Below is a small trained network, with its code and all its weights. Each question gives an input and a target symbol and asks what happens when units are switched off, that is, made to give their printed mean instead of their output.

import numpy as np


def w(rows, s, z=0):
    codes = np.array(rows[::2]) - 128.0
    scale = np.full(codes.shape[1], s)
    scale[-1] = z or s
    return codes * scale


def softmax(a):
    e = np.exp(a - a.max(-1, keepdims=True))
    return e / e.sum(-1, keepdims=True)


def log_softmax(a):
    a = a - a.max(-1, keepdims=True)
    return a - np.log(np.exp(a).sum(-1, keepdims=True))


def net(x, mask):
    ids = ['ΛΞΦβθμπτ'.index(c) for c in x.split()]
    T = len(ids)
    res = E[ids] + P[:T]
    u = 0
    for l in range(3):
        r = res
        for j in range(2):
            rows = slice(2 * j, 2 * j + 2)
            q, k, v = (r @ M[l][rows].T for M in (Q, K, V))
            z = softmax(np.where(np.tri(T) > 0, q @ k.T / 2**0.5, -1e9)) @ v
            o = O[l][rows]
            res = res + np.where(mask[u + j], z, o[:, -1]) @ o[:, :-1]
        u += 2
    return log_softmax(res[-1] @ U[:, :-1].T + U[:, -1])


Q, K, V, O = {}, {}, {}, {}
E = w([
[184,103,135,101,87],'Λ',
[64,60,199,134,163],'Ξ',
[186,69,140,80,84],'Φ',
[122,153,254,154,73],'β',
[166,72,186,13,39],'θ',
[18,168,218,194,27],'μ',
[147,181,237,244,233],'π',
[122,218,146,224,105],'τ',
],0.015)
P = w([
[137,144,155,245,66],'0',
[154,130,148,190,61],'1',
[156,127,132,166,72],'2',
[145,129,129,146,93],'3',
[142,134,120,132,107],'4',
[129,132,131,116,125],'5',
[109,128,117,114,135],'6',
[109,137,117,105,146],'7',
[97,135,128,103,168],'8',
[86,148,106,115,180],'9',
[87,152,128,91,175],'10',
[104,143,118,79,163],'11',
],0.012)
Q[0] = w([
[73,180,67,104,159],'0.h1',
[88,118,114,96,116],'0.h1',
[22,1,62,55,129],'0.h2',
[173,218,143,132,29],'0.h2',
],0.0088)
K[0] = w([
[168,138,119,90,94],'0.h1',
[87,202,69,4,222],'0.h1',
[17,139,166,87,254],'0.h2',
[174,108,109,129,8],'0.h2',
],0.0064)
V[0] = w([
[135,104,93,1,175],'0.h1',
[196,84,250,72,51],'0.h1',
[77,80,192,116,172],'0.h2',
[128,155,93,100,79],'0.h2',
],0.0065)
O[0] = w([
[138,170,129,59,192,2],'0.h1',
[233,254,195,151,115,226],'0.h1',
[215,153,174,62,62,130],'0.h2',
[20,150,118,186,185,133],'0.h2',
],0.0079,0.0098)
Q[1] = w([
[1,112,64,156,152],'1.h1',
[159,89,75,103,199],'1.h1',
[66,192,180,170,138],'1.h2',
[115,162,132,78,127],'1.h2',
],0.0099)
K[1] = w([
[199,25,98,245,69],'1.h1',
[224,2,174,47,63],'1.h1',
[96,166,202,125,194],'1.h2',
[31,60,150,79,76],'1.h2',
],0.0077)
V[1] = w([
[182,9,74,42,143],'1.h1',
[105,97,199,99,123],'1.h1',
[212,91,141,124,169],'1.h2',
[3,112,166,103,172],'1.h2',
],0.0077)
O[1] = w([
[81,227,174,105,193,4],'1.h1',
[203,129,150,186,74,133],'1.h1',
[121,176,227,141,253,118],'1.h2',
[99,117,148,216,130,91],'1.h2',
],0.0078,0.026)
Q[2] = w([
[96,162,106,194,157],'2.h1',
[63,147,126,125,142],'2.h1',
[185,149,101,129,183],'2.h2',
[1,191,90,158,165],'2.h2',
],0.0081)
K[2] = w([
[252,49,185,61,75],'2.h1',
[167,59,111,133,115],'2.h1',
[12,102,160,190,164],'2.h2',
[116,193,124,162,1],'2.h2',
],0.007)
V[2] = w([
[64,138,64,64,79],'2.h1',
[59,43,235,63,101],'2.h1',
[122,114,120,2,186],'2.h2',
[83,107,79,198,193],'2.h2',
],0.0075)
O[2] = w([
[171,156,94,133,95,92],'2.h1',
[183,105,253,161,59,119],'2.h1',
[204,106,54,144,146,4],'2.h2',
[137,61,149,121,88,31],'2.h2',
],0.012,0.016)
U = w([
[126,79,44,90,135,245],'Λ',
[179,139,135,136,136,78],'Ξ',
[227,98,113,119,101,92],'Φ',
[136,255,157,60,118,93],'β',
[166,211,130,143,144,147],'θ',
[122,177,121,139,111,2],'μ',
[108,126,181,176,213,185],'π',
[66,87,107,75,154,232],'τ',
],0.0087,0.005)

Each question gives the input, a string of symbols that net reads in full, and the target symbol t.
The units are the heads (2 rows each of Q, K, V and O). Each row of codes is followed by its name. A weight is (code - 128) times the scale printed after its matrix; where a second scale follows, it is the last column's (O and U).
mask holds one flag per head, layer by layer. A switched-off head (its flag False) gives its mean, the last column of its rows in O, instead of its output. The means were averaged over made-up inputs and are rounded, as every weight is.
A unit's drop is (log p(t) with every unit on - log p(t) with that unit switched off) / (log p(t) with every unit on - log p(t) with every unit switched off).
The circuit of an input: a set's keep is (log p(t) with only the set's units on - log p(t) with every unit switched off) / (log p(t) with every unit on - log p(t) with every unit switched off). Starting from all 6 units, units are removed one at a time, each time the one whose removal leaves the highest keep (on an exact tie, the one counted first), for as long as the keep stays at least 0.8.
units of the circuit, in order: the units of the circuit, biggest drop first
most important unit: the unit with the biggest drop
heads that matter: for each layer, one digit per head in row order, 1 if its drop is at least 0.15 and else 0, layers parted by /
input θ π μ θ τ Λ Φ μ β, target Φ: units of the circuit, in order => [1.h1 2.h2 0.h1]
input π θ β π τ Φ β, target τ: units of the circuit, in order => [2.h1]
input π π θ θ, target τ: heads that matter => 00 / 00 / 10
input μ π Ξ β Ξ μ μ, target Φ: heads that matter => 10 / 10 / 10
input Λ Ξ μ Φ μ Ξ Φ β β π π Λ, target τ: units of the circuit, in order => [2.h1 1.h2 2.h2]
input μ τ π β, target τ: units of the circuit, in order => [2.h2 2.h1 1.h1]
input μ Φ μ μ μ μ θ Φ μ Λ, target Φ: heads that matter => 00 / 00 / 10
input π τ Φ μ, target τ: units of the circuit, in order => [0.h2 1.h1]
input π β τ β μ Ξ θ Φ Φ μ Φ, target Φ: heads that matter => 01 / 00 / 11
input π μ μ Ξ β μ β θ μ π Φ, target τ: heads that matter => 00 / 11 / 11
input μ Ξ μ τ Φ θ τ τ Λ, target Λ: heads that matter => 00 / 00 / 11
input π Φ Λ β Φ μ θ β θ μ Ξ, target Φ: units of the circuit, in order => [0.h2 2.h1]
input β μ μ θ τ τ β Ξ, target Λ: units of the circuit, in order => [2.h1 2.h2 0.h2 0.h1]
input θ θ θ θ Φ Φ, target θ: most important unit => 2.h2
input θ β Φ, target β: units of the circuit, in order => [0.h1 2.h2]
input β Φ θ β θ θ μ, target θ: units of the circuit, in order => [2.h2 0.h1]
input Λ Ξ Λ β Φ β θ, target β: heads that matter => 10 / 10 / 00
input β Ξ Ξ π μ Φ Ξ Λ Ξ θ θ, target β: units of the circuit, in order => [1.h1 0.h1]
input β θ θ θ Φ Φ Φ μ μ, target Φ: heads that matter => 00 / 11 / 01
input Λ β θ Λ, target β: units of the circuit, in order => [0.h1 1.h1]
input θ θ θ β, target θ: heads that matter => 10 / 11 / 01
input Λ μ τ, target Λ: most important unit => 1.h1
